Here is a tiny trained network, its code and every weight. The questions are about switching its units off for an input and a class, where a switched-off unit gives its printed mean instead of its output.

import numpy as np


def w(rows, s, z=0):
    codes = np.array(rows[::2]) - 128.0
    scale = np.full(codes.shape[1], s)
    scale[-1] = z or s
    return codes * scale


def f(y):
    return np.maximum(y, 0)


def log_softmax(a):
    a = a - a.max(-1, keepdims=True)
    return a - np.log(np.exp(a).sum(-1, keepdims=True))


def net(x, mask):
    res = np.array(x, float).reshape(1, 3) / 4 @ E
    y = f(res @ A[0][:, :-1].T + A[0][:, -1])
    res = res + np.where(mask, y, B[0][:, -1]) @ B[0][:, :-1]
    return log_softmax(res[-1] @ U[:, :-1].T + U[:, -1])


A, B = {}, {}
E = w([
[139,147,106,46,221,9,195],'x0',
[148,108,69,238,114,85,146],'x1',
[178,187,30,114,144,156,113],'x2',
],0.014)
A[0] = w([
[131,138,4,187,141,168,98,175],'N1',
[145,131,38,45,131,146,121,194],'N2',
[139,115,49,122,138,67,144,223],'N3',
[124,124,159,76,154,64,142,146],'N4',
[130,128,214,96,108,190,108,216],'N5',
[124,116,171,237,123,94,132,252],'N6',
[104,113,227,34,138,171,116,154],'N7',
[144,117,50,198,104,162,123,226],'N8',
],0.017,0.0031)
B[0] = w([
[234,172,153,195,66,83,131,242],'N1',
[147,113,149,160,250,219,60,225],'N2',
[108,215,151,207,147,139,197,241],'N3',
[99,97,189,61,140,97,219,238],'N4',
[115,163,39,60,151,92,71,228],'N5',
[76,24,27,158,115,151,126,239],'N6',
[147,209,126,32,72,125,73,253],'N7',
[147,186,71,166,57,47,173,240],'N8',
],0.017,0.019)
U = w([
[29,85,12,171,175,156,137,167],'0',
[200,138,153,137,178,214,80,1],'1',
[102,69,204,83,117,72,240,148],'2',
[234,181,73,254,60,71,178,191],'3',
[110,183,193,102,227,150,200,4],'4',
[153,198,110,2,134,151,28,182],'5',
],0.0089,0.0022)

Each question gives the input, the list of numbers given to net, and the class t.
The units are the neurons (one row each of A and B). Each row of codes is followed by its name. A weight is (code - 128) times the scale printed after its matrix; where a second scale follows, it is the last column's (A, B and U).
mask holds one flag per neuron, in row order. A switched-off neuron (its flag False) gives its mean, the last column of its row in B, instead of its output. The means were averaged over made-up inputs and are rounded, as every weight is.
A unit's drop is (log p(t) with every unit on - log p(t) with that unit switched off) / (log p(t) with every unit on - log p(t) with every unit switched off).
The circuit of an input: a set's keep is (log p(t) with only the set's units on - log p(t) with every unit switched off) / (log p(t) with every unit on - log p(t) with every unit switched off). Starting from all 8 units, units are removed one at a time, each time the one whose removal leaves the highest keep (on an exact tie, the one counted first), for as long as the keep stays at least 0.8.
circuit, biggest first: the units of the circuit, biggest drop first
top k neurons: the k neurons with the biggest drops, biggest first
drop of u: that unit's drop, to one decimal
input [5,-1,8], class 4: circuit, biggest first : N2; N3
input [8,0,-5], class 2: circuit, biggest first : N4
input [7,1,-3], class 2: top 2 neurons : N4; N2
input [3,-4,2], class 5: top 2 neurons : N7; N3
input [0,-1,2], class 1: top 2 neurons : N8; N7
input [8,-5,-3], class 4: top 2 neurons : N4; N6
input [4,5,-3], class 0: top 2 neurons : N1; N6
input [-4,0,-3], class 0: top 2 neurons : N1; N6
input [6,4,-2], class 2: top 2 neurons : N2; N4
input [-2,5,-5], class 0: drop of N6 : 0.5
input [6,-2,-8], class 2: drop of N4 : 4.9
input [-4,-6,6], class 5: drop of N2 : 0.0
